Here is a tiny trained network, its code and every weight. The questions are about switching its units off for an input and a class, where a switched-off unit gives its printed mean instead of its output.

import numpy as np


def w(rows, s, z=0):
    codes = np.array(rows[::2]) - 128.0
    scale = np.full(codes.shape[1], s)
    scale[-1] = z or s
    return codes * scale


def norm(h):
    return h / np.sqrt((h * h).mean(-1, keepdims=True) + 1e-5)


def f(y):
    return np.maximum(y, 0)


def log_softmax(a):
    a = a - a.max(-1, keepdims=True)
    return a - np.log(np.exp(a).sum(-1, keepdims=True))


def net(x, mask):
    res = np.array(x, float).reshape(1, 4) / 4 @ E
    u = 0
    for l in range(4):
        y = f(norm(res) @ A[l][:, :-1].T + A[l][:, -1])
        res = res + np.where(mask[u : u + 8], y, B[l][:, -1]) @ B[l][:, :-1]
        u += 8
    return log_softmax(norm(res)[-1] @ U[:, :-1].T + U[:, -1])


A, B = {}, {}
E = w([
[112,60,147,113,22,44,254,115,179],'x0',
[82,143,251,163,38,145,81,114,140],'x1',
[129,109,141,78,152,109,89,221,219],'x2',
[30,65,70,122,151,58,63,87,74],'x3',
],0.0057)
A[0] = w([
[104,134,235,149,120,139,119,122,124,95],'0.n0',
[171,145,51,210,127,155,193,42,85,30],'0.n1',
[241,102,164,118,121,173,180,118,131,72],'0.n2',
[184,133,53,147,188,115,151,116,137,4],'0.n3',
[188,129,119,161,183,146,177,166,164,89],'0.n4',
[182,58,38,95,185,117,183,100,144,85],'0.n5',
[136,172,81,119,189,167,127,131,88,100],'0.n6',
[253,135,177,63,121,140,137,117,131,26],'0.n7',
],0.0057,0.0044)
B[0] = w([
[134,144,127,160,69,207,187,185,53,237],'0.n0',
[75,208,182,2,179,175,227,63,142,222],'0.n1',
[118,167,54,207,113,148,150,122,147,231],'0.n2',
[156,120,93,66,140,104,204,214,46,181],'0.n3',
[91,157,85,177,94,147,116,190,130,224],'0.n4',
[175,139,114,101,54,94,119,201,2,255],'0.n5',
[158,172,100,164,56,37,136,99,108,234],'0.n6',
[111,191,97,187,130,157,232,151,152,189],'0.n7',
],0.0055,0.0031)
A[1] = w([
[96,165,173,189,85,126,107,166,103,80],'1.n0',
[203,19,146,148,126,75,164,105,150,21],'1.n1',
[40,66,107,69,181,93,132,62,132,84],'1.n2',
[182,105,71,97,121,30,230,103,187,23],'1.n3',
[159,182,145,97,57,92,181,43,106,159],'1.n4',
[28,58,80,89,156,54,88,152,82,5],'1.n5',
[136,95,84,33,157,118,113,253,235,88],'1.n6',
[127,32,155,139,184,89,114,86,121,24],'1.n7',
],0.006,0.0024)
B[1] = w([
[126,82,75,63,134,2,146,159,86,216],'1.n0',
[181,120,160,172,195,70,102,104,116,151],'1.n1',
[100,114,121,238,121,219,161,154,124,174],'1.n2',
[204,89,159,152,157,82,62,87,133,217],'1.n3',
[83,115,153,115,191,70,139,160,189,255],'1.n4',
[112,155,76,185,59,199,166,113,145,204],'1.n5',
[63,137,169,94,221,189,216,53,96,229],'1.n6',
[68,99,110,158,62,174,85,152,139,138],'1.n7',
],0.007,0.0045)
A[2] = w([
[79,97,251,179,12,115,68,106,136,59],'2.n0',
[197,179,158,198,170,153,105,169,115,90],'2.n1',
[83,194,65,127,116,63,212,178,78,244],'2.n2',
[104,58,141,89,153,186,125,220,181,4],'2.n3',
[74,149,198,34,156,219,171,3,122,72],'2.n4',
[105,173,214,36,26,164,86,93,145,32],'2.n5',
[197,209,80,104,220,196,7,99,84,100],'2.n6',
[112,98,119,89,166,190,77,191,179,175],'2.n7',
],0.0055,0.0014)
B[2] = w([
[218,151,83,69,161,127,111,122,64,190],'2.n0',
[175,142,153,71,82,96,115,70,152,173],'2.n1',
[70,88,182,114,143,181,24,205,170,254],'2.n2',
[65,149,145,89,151,162,161,25,97,147],'2.n3',
[20,155,156,65,174,130,148,64,164,169],'2.n4',
[87,49,179,117,110,105,151,131,1,152],'2.n5',
[189,35,155,186,149,11,216,86,178,194],'2.n6',
[90,120,114,145,47,82,165,86,72,151],'2.n7',
],0.0069,0.0073)
A[3] = w([
[135,105,162,118,73,123,165,125,152,107],'3.n0',
[112,89,90,199,101,157,51,145,149,133],'3.n1',
[187,152,116,86,156,166,180,134,140,121],'3.n2',
[149,96,2,75,148,124,162,156,137,8],'3.n3',
[161,121,88,96,94,109,131,151,67,153],'3.n4',
[175,176,166,87,88,145,175,130,162,145],'3.n5',
[185,178,132,151,85,196,140,120,202,5],'3.n6',
[156,73,153,150,121,68,138,89,175,91],'3.n7',
],0.0092,0.0019)
B[3] = w([
[136,171,33,137,170,122,66,92,85,215],'3.n0',
[154,209,75,185,88,192,192,173,235,192],'3.n1',
[74,108,121,153,88,75,83,116,61,227],'3.n2',
[129,132,228,77,2,123,67,52,56,212],'3.n3',
[213,134,159,86,104,154,155,154,117,231],'3.n4',
[114,62,81,171,119,155,96,59,100,255],'3.n5',
[34,130,32,207,41,236,151,172,143,197],'3.n6',
[204,204,90,164,240,122,69,123,211,242],'3.n7',
],0.0067,0.0044)
U = w([
[89,133,49,228,51,211,132,138,102,141],'0',
[198,99,191,49,82,91,103,179,16,172],'1',
[230,134,108,187,207,46,110,89,159,157],'2',
[18,125,181,88,192,137,191,52,91,136],'3',
[106,164,185,94,165,160,141,251,217,222],'4',
[147,156,179,89,136,132,135,176,185,14],'5',
[165,140,190,106,154,148,160,185,166,1],'6',
],0.012,0.007)

Each question gives the input, the list of numbers given to net, and the class t.
The units are the neurons (one row each of A and B). Each row of codes is followed by its name. A weight is (code - 128) times the scale printed after its matrix; where a second scale follows, it is the last column's (A, B and U).
mask holds one flag per neuron, layer by layer. A switched-off neuron (its flag False) gives its mean, the last column of its row in B, instead of its output. The means were averaged over made-up inputs and are rounded, as every weight is.
A unit's drop is (log p(t) with every unit on - log p(t) with that unit switched off) / (log p(t) with every unit on - log p(t) with every unit switched off).
The circuit of an input: a set's keep is (log p(t) with only the set's units on - log p(t) with every unit switched off) / (log p(t) with every unit on - log p(t) with every unit switched off). Starting from the 12 units with the biggest drops (on a tie, the unit counted first), units are removed one at a time, each time the one whose removal leaves the highest keep (on an exact tie, the one counted first), for as long as the keep stays at least 0.8.
units of the circuit, in order: the units of the circuit, biggest drop first
most important unit: the unit with the biggest drop
k most important neurons: the k neurons with the biggest drops, biggest first
top k neurons in layer l: the k neurons of layer l with the biggest drops, biggest first
drop of u: that unit's drop, to one decimal
input [1,3,8,8], class 0: most important unit	1.n5
input [4,0,-5,-3], class 3: 4 most important neurons	[0.n1 2.n4 2.n6 0.n6]
input [-5,4,6,4], class 3: 2 most important neurons	[1.n6 1.n3]
input [-5,2,-6,-4], class 3: units of the circuit, in order	[0.n1 2.n4]
input [1,8,-6,-7], class 1: 2 most important neurons	[2.n5 1.n0]
input [2,3,-2,-2], class 4: 2 most important neurons	[2.n2 1.n0]
input [5,7,-3,-7], class 0: 2 most important neurons	[0.n2 0.n5]
input [5,-5,5,-3], class 1: 2 most important neurons	[0.n5 2.n6]
input [-7,4,8,-7], class 3: 2 most important neurons	[1.n6 2.n3]
input [8,6,-3,6], class 2: 2 most important neurons	[3.n7 2.n0]
input [-4,2,7,6], class 3: 2 most important neurons	[1.n6 2.n4]
input [-2,3,0,3], class 4: 2 most important neurons	[1.n0 3.n1]
input [-3,6,6,-2], class 1: 2 most important neurons	[0.n0 0.n1]
input [4,6,-4,4], class 1: top neuron in layer 2	[2.n0]
input [-3,7,8,6], class 3: units of the circuit, in order	[1.n6 2.n3]
input [0,3,2,1], class 4: 2 most important neurons	[1.n0 2.n2]
input [3,-7,-5,5], class 1: 2 most important neurons	[0.n5 1.n6]
input [7,-7,7,7], class 0: 2 most important neurons	[1.n5 1.n2]
input [-6,6,-8,1], class 3: 3 most important neurons	[2.n4 0.n5 1.n3]
input [-1,-4,7,-6], class 3: units of the circuit, in order	[1.n6]
input [2,4,0,0], class 1: top 2 neurons in layer 0	[0.n2 0.n0]
input [-1,-3,-1,3], class 4: top 2 neurons in layer 2	[2.n2 2.n0]
input [6,-3,5,-2], class 2: top 2 neurons in layer 1	[1.n3 1.n1]
input [1,-1,-5,-4], class 3: drop of 0.n1	3.0
input [8,6,-5,4], class 2: drop of 1.n4	0.2
input [0,1,1,5], class 0: drop of 0.n2	0.0
input [6,4,5,3], class 2: most important unit	0.n1
input [-6,4,3,4], class 2: drop of 2.n6	1.4
